Below is a small trained network, with its code and all its weights. Each question gives an input and a target symbol and asks what happens when units are switched off, that is, made to give their printed mean instead of their output.

import numpy as np


def w(rows, s, z=0):
    codes = np.array(rows[::2]) - 128.0
    scale = np.full(codes.shape[1], s)
    scale[-1] = z or s
    return codes * scale


def norm(h):
    return h / np.sqrt((h * h).mean(-1, keepdims=True) + 1e-5)


def f(y):
    return np.maximum(y, 0)


def softmax(a):
    e = np.exp(a - a.max(-1, keepdims=True))
    return e / e.sum(-1, keepdims=True)


def log_softmax(a):
    a = a - a.max(-1, keepdims=True)
    return a - np.log(np.exp(a).sum(-1, keepdims=True))


def net(x, mask):
    ids = ['γζηθπφω'.index(c) for c in x.split()]
    T = len(ids)
    res = E[ids] + P[:T]
    r = norm(res)
    for j in range(2):
        rows = slice(2 * j, 2 * j + 2)
        q, k, v = (r @ M[0][rows].T for M in (Q, K, V))
        z = softmax(np.where(np.tri(T) > 0, q @ k.T / 2**0.5, -1e9)) @ v
        o = O[0][rows]
        res = res + np.where(mask[j], z, o[:, -1]) @ o[:, :-1]
    y = f(norm(res) @ A[0][:, :-1].T + A[0][:, -1])
    res = res + np.where(mask[2:6], y, B[0][:, -1]) @ B[0][:, :-1]
    return log_softmax(norm(res)[-1] @ U[:, :-1].T + U[:, -1])


Q, K, V, O, A, B = {}, {}, {}, {}, {}, {}
E = w([
[139,159,94,125,164],'γ',
[135,21,131,224,145],'ζ',
[141,197,56,66,67],'η',
[170,223,177,143,151],'θ',
[119,139,111,53,203],'π',
[94,124,132,178,156],'φ',
[42,116,190,30,253],'ω',
],0.017)
P = w([
[154,81,107,121,45],'0',
[144,148,175,162,254],'1',
[104,155,112,137,206],'2',
[185,70,79,83,233],'3',
[109,110,205,254,49],'4',
[142,134,117,93,169],'5',
[84,100,114,231,92],'6',
[110,148,200,81,105],'7',
[182,135,93,150,143],'8',
[170,104,78,177,135],'9',
[177,115,98,154,183],'10',
],0.0071)
Q[0] = w([
[79,207,100,122,97],'H0',
[125,112,101,95,175],'H0',
[115,124,138,65,172],'H1',
[97,2,27,179,180],'H1',
],0.0088)
K[0] = w([
[2,140,164,99,165],'H0',
[162,48,41,252,77],'H0',
[69,43,135,46,93],'H1',
[85,90,98,69,108],'H1',
],0.0058)
V[0] = w([
[146,108,82,186,128],'H0',
[217,166,90,52,155],'H0',
[133,163,254,148,166],'H1',
[132,149,112,127,165],'H1',
],0.012)
O[0] = w([
[75,203,155,113,2,254],'H0',
[198,132,106,27,109,204],'H0',
[67,72,26,154,245,72],'H1',
[196,192,54,78,72,228],'H1',
],0.0088,0.0047)
A[0] = w([
[166,105,128,111,178,154],'N0',
[188,57,123,170,97,176],'N1',
[152,254,177,172,217,249],'N2',
[170,132,108,123,123,182],'N3',
],0.0082,0.0022)
B[0] = w([
[32,157,114,159,49,153],'N0',
[177,181,110,124,44,183],'N1',
[149,102,3,118,26,253],'N2',
[160,164,37,33,32,188],'N3',
],0.0062,0.0059)
U = w([
[203,254,173,122,167,85],'γ',
[129,131,148,129,76,119],'ζ',
[135,147,147,49,47,142],'η',
[182,43,43,113,169,88],'θ',
[86,176,113,132,102,54],'π',
[75,177,101,171,85,162],'φ',
[107,113,85,104,167,253],'ω',
],0.0086,0.0027)

Each question gives the input, a string of symbols that net reads in full, and the target symbol t.
The units are the heads (2 rows each of Q, K, V and O) and the neurons (one row each of A and B). Each row of codes is followed by its name. A weight is (code - 128) times the scale printed after its matrix; where a second scale follows, it is the last column's (O, A, B and U).
mask holds one flag per unit, heads first, then neurons. A switched-off unit (its flag False) gives its mean, the last column of its rows in O or B, instead of its output. The means were averaged over made-up inputs and are rounded, as every weight is.
A unit's drop is (log p(t) with every unit on - log p(t) with that unit switched off) / (log p(t) with every unit on - log p(t) with every unit switched off).
The circuit of an input: a set's keep is (log p(t) with only the set's units on - log p(t) with every unit switched off) / (log p(t) with every unit on - log p(t) with every unit switched off). Starting from all 6 units, units are removed one at a time, each time the one whose removal leaves the highest keep (on an exact tie, the one counted first), for as long as the keep stays at least 0.8.
units of the circuit, in order: the units of the circuit, biggest drop first
most important unit: the unit with the biggest drop
which heads matter: for each layer, one digit per head in row order, 1 if its drop is at least 0.15 and else 0, layers parted by /
drop of u: that unit's drop, to one decimal
input ω ω γ π γ γ ω θ φ, target θ: units of the circuit, in order	H1, H0
input ω ζ π ζ γ, target θ: most important unit	H0
input ζ ζ γ ζ π, target φ: units of the circuit, in order	H0, H1
input θ γ ζ θ γ, target θ: units of the circuit, in order	H1, H0
input η ζ ζ θ ω, target ω: which heads matter	01
input ζ ζ π, target φ: which heads matter	10
input γ ζ ζ ζ, target η: which heads matter	01
input ω π γ ω, target θ: which heads matter	11
input ζ ζ γ π ζ γ, target φ: drop of N3	0.1
input ζ ζ γ φ, target φ: drop of N2	0.0
input ζ ζ θ φ, target φ: drop of H0	0.6
